Below is a small trained network, with its code and all its weights. Each question gives an input and a target symbol and asks what happens when units are switched off, that is, made to give their printed mean instead of their output.

import numpy as np


def w(rows, s, z=0):
    codes = np.array(rows[::2]) - 128.0
    scale = np.full(codes.shape[1], s)
    scale[-1] = z or s
    return codes * scale


def f(y):
    return y / 2 * (1 + np.tanh(0.7978845608 * (y + 0.044715 * y**3)))


def softmax(a):
    e = np.exp(a - a.max(-1, keepdims=True))
    return e / e.sum(-1, keepdims=True)


def log_softmax(a):
    a = a - a.max(-1, keepdims=True)
    return a - np.log(np.exp(a).sum(-1, keepdims=True))


def net(x, mask):
    ids = ['αβγδηθσω'.index(c) for c in x.split()]
    T = len(ids)
    res = E[ids] + P[:T]
    u = 0
    for l in range(2):
        r = res
        for j in range(2):
            rows = slice(3 * j, 3 * j + 3)
            q, k, v = (r @ M[l][rows].T for M in (Q, K, V))
            z = softmax(np.where(np.tri(T) > 0, q @ k.T / 3**0.5, -1e9)) @ v
            o = O[l][rows]
            res = res + np.where(mask[u + j], z, o[:, -1]) @ o[:, :-1]
        u += 2
        y = f(res @ A[l][:, :-1].T + A[l][:, -1])
        res = res + np.where(mask[u : u + 8], y, B[l][:, -1]) @ B[l][:, :-1]
        u += 8
    return log_softmax(res[-1] @ U[:, :-1].T + U[:, -1])


Q, K, V, O, A, B = {}, {}, {}, {}, {}, {}
E = w([
[103,108,143],'α',
[141,197,164],'β',
[125,157,180],'γ',
[74,57,118],'δ',
[82,50,151],'η',
[118,62,253],'θ',
[165,130,15],'σ',
[58,162,74],'ω',
],0.016)
P = w([
[187,254,168],'0',
[153,111,173],'1',
[148,102,171],'2',
[123,87,166],'3',
[101,74,141],'4',
[85,62,129],'5',
[83,108,166],'6',
],0.0083)
Q[0] = w([
[166,93,10],'L0H1',
[179,74,197],'L0H1',
[215,66,128],'L0H1',
[164,107,126],'L0H2',
[150,33,165],'L0H2',
[98,85,44],'L0H2',
],0.011)
K[0] = w([
[66,158,93],'L0H1',
[143,4,180],'L0H1',
[140,108,40],'L0H1',
[202,148,129],'L0H2',
[155,99,79],'L0H2',
[180,126,75],'L0H2',
],0.013)
V[0] = w([
[155,47,135],'L0H1',
[102,74,154],'L0H1',
[255,114,105],'L0H1',
[85,119,174],'L0H2',
[190,142,164],'L0H2',
[239,131,176],'L0H2',
],0.013)
O[0] = w([
[222,120,142,219],'L0H1',
[143,113,166,214],'L0H1',
[143,254,164,153],'L0H1',
[113,97,45,53],'L0H2',
[112,139,178,197],'L0H2',
[134,130,160,254],'L0H2',
],0.013,0.0021)
A[0] = w([
[127,228,86,120],'L0N1',
[137,103,130,75],'L0N2',
[127,60,103,186],'L0N3',
[220,155,128,129],'L0N4',
[206,59,2,230],'L0N5',
[131,115,181,2],'L0N6',
[121,153,35,140],'L0N7',
[100,47,105,208],'L0N8',
],0.01,0.0058)
B[0] = w([
[127,30,157,244],'L0N1',
[147,182,37,133],'L0N2',
[147,169,133,226],'L0N3',
[41,101,100,189],'L0N4',
[111,131,167,232],'L0N5',
[160,63,86,144],'L0N6',
[51,94,157,172],'L0N7',
[153,247,126,255],'L0N8',
],0.011,0.0071)
Q[1] = w([
[163,138,160],'L1H1',
[73,79,11],'L1H1',
[228,151,34],'L1H1',
[42,168,213],'L1H2',
[156,117,166],'L1H2',
[120,111,238],'L1H2',
],0.012)
K[1] = w([
[82,89,99],'L1H1',
[147,136,248],'L1H1',
[196,161,167],'L1H1',
[95,109,189],'L1H2',
[138,84,152],'L1H2',
[90,124,109],'L1H2',
],0.014)
V[1] = w([
[218,253,130],'L1H1',
[95,50,96],'L1H1',
[71,98,63],'L1H1',
[3,147,120],'L1H2',
[146,100,222],'L1H2',
[210,88,146],'L1H2',
],0.011)
O[1] = w([
[161,224,91,10],'L1H1',
[79,19,95,146],'L1H1',
[36,71,52,141],'L1H1',
[29,111,36,223],'L1H2',
[80,51,231,240],'L1H2',
[254,77,203,87],'L1H2',
],0.0082,0.012)
A[1] = w([
[93,53,139,34],'L1N1',
[109,160,236,71],'L1N2',
[98,112,40,202],'L1N3',
[97,52,71,255],'L1N4',
[83,81,192,127],'L1N5',
[48,149,175,72],'L1N6',
[104,49,99,174],'L1N7',
[129,59,255,237],'L1N8',
],0.0099,0.0054)
B[1] = w([
[82,42,75,208],'L1N1',
[203,28,2,177],'L1N2',
[237,107,133,175],'L1N3',
[135,255,149,221],'L1N4',
[205,143,80,223],'L1N5',
[237,36,113,191],'L1N6',
[81,109,182,210],'L1N7',
[71,216,209,253],'L1N8',
],0.0064,0.034)
U = w([
[120,155,141,119],'α',
[215,1,123,2],'β',
[184,69,131,107],'γ',
[113,206,152,142],'δ',
[163,157,139,151],'η',
[186,118,186,162],'θ',
[28,132,199,124],'σ',
[132,110,95,119],'ω',
],0.0097,0.0074)

Each question gives the input, a string of symbols that net reads in full, and the target symbol t.
The units are the heads (3 rows each of Q, K, V and O) and the neurons (one row each of A and B). Each row of codes is followed by its name. A weight is (code - 128) times the scale printed after its matrix; where a second scale follows, it is the last column's (O, A, B and U).
mask holds one flag per unit, layer by layer, with each layer's heads first. A switched-off unit (its flag False) gives its mean, the last column of its rows in O or B, instead of its output. The means were averaged over made-up inputs and are rounded, as every weight is.
A unit's drop is (log p(t) with every unit on - log p(t) with that unit switched off) / (log p(t) with every unit on - log p(t) with every unit switched off).
The circuit of an input: a set's keep is (log p(t) with only the set's units on - log p(t) with every unit switched off) / (log p(t) with every unit on - log p(t) with every unit switched off). Starting from the 12 units with the biggest drops (on a tie, the unit counted first), units are removed one at a time, each time the one whose removal leaves the highest keep (on an exact tie, the one counted first), for as long as the keep stays at least 0.8.
units of the circuit, in order: the units of the circuit, biggest drop first
k most important neurons: the k neurons with the biggest drops, biggest first
top k neurons in layer l: the k neurons of layer l with the biggest drops, biggest first
heads that matter: for each layer, one digit per head in row order, 1 if its drop is at least 0.15 and else 0, layers parted by /
input θ θ ω θ σ σ, target θ: units of the circuit, in order => [L1H1]
input θ σ ω, target θ: top 3 neurons in layer 1 => [L1N1, L1N4, L1N7]
input σ ω ω γ, target ω: units of the circuit, in order => [L1N8, L1H2, L0H1]
input σ σ σ η α θ β, target θ: heads that matter => 01 / 11
input β ω σ σ α, target β: heads that matter => 10 / 11
input β β θ η θ, target θ: top 4 neurons in layer 0 => [L0N6, L0N4, L0N7, L0N2]
input β ω σ α σ, target β: top 4 neurons in layer 1 => [L1N3, L1N8, L1N6, L1N1]
input ω σ α ω δ, target ω: units of the circuit, in order => [L1H2, L0H1, L1N8]
input σ δ θ α, target θ: units of the circuit, in order => [L1H1, L1H2]
input β σ β ω, target β: 2 most important neurons => [L1N6, L1N3]
input ω β σ θ θ δ, target ω: top 2 neurons in layer 0 => [L0N7, L0N8]
input δ α θ, target θ: heads that matter => 10 / 01
input δ θ β δ ω, target δ: units of the circuit, in order => [L0N1, L1H1]
input β ω θ σ δ β β, target β: most important neuron => [L1N3]
input ω θ γ σ α θ, target ω: 3 most important neurons => [L1N4, L1N3, L1N8]
input β β σ γ ω, target β: 3 most important neurons => [L1N6, L1N8, L1N3]
input η δ σ, target σ: top 2 neurons in layer 0 => [L0N4, L0N1]
input ω α θ ω β θ, target ω: heads that matter => 10 / 11
input θ α σ ω γ σ, target θ: heads that matter => 11 / 01
input β β θ α, target θ: units of the circuit, in order => [L1H2]
input η γ α, target η: 3 most important neurons => [L0N1, L1N8, L1N6]
input ω ω σ β, target ω: 4 most important neurons => [L1N3, L1N4, L1N8, L0N7]
input ω γ σ, target ω: 3 most important neurons => [L1N3, L1N4, L0N7]
input γ θ θ ω γ θ ω, target ω: 3 most important neurons => [L1N8, L1N6, L0N7]
input σ θ σ, target σ: 3 most important neurons => [L0N1, L0N4, L0N8]
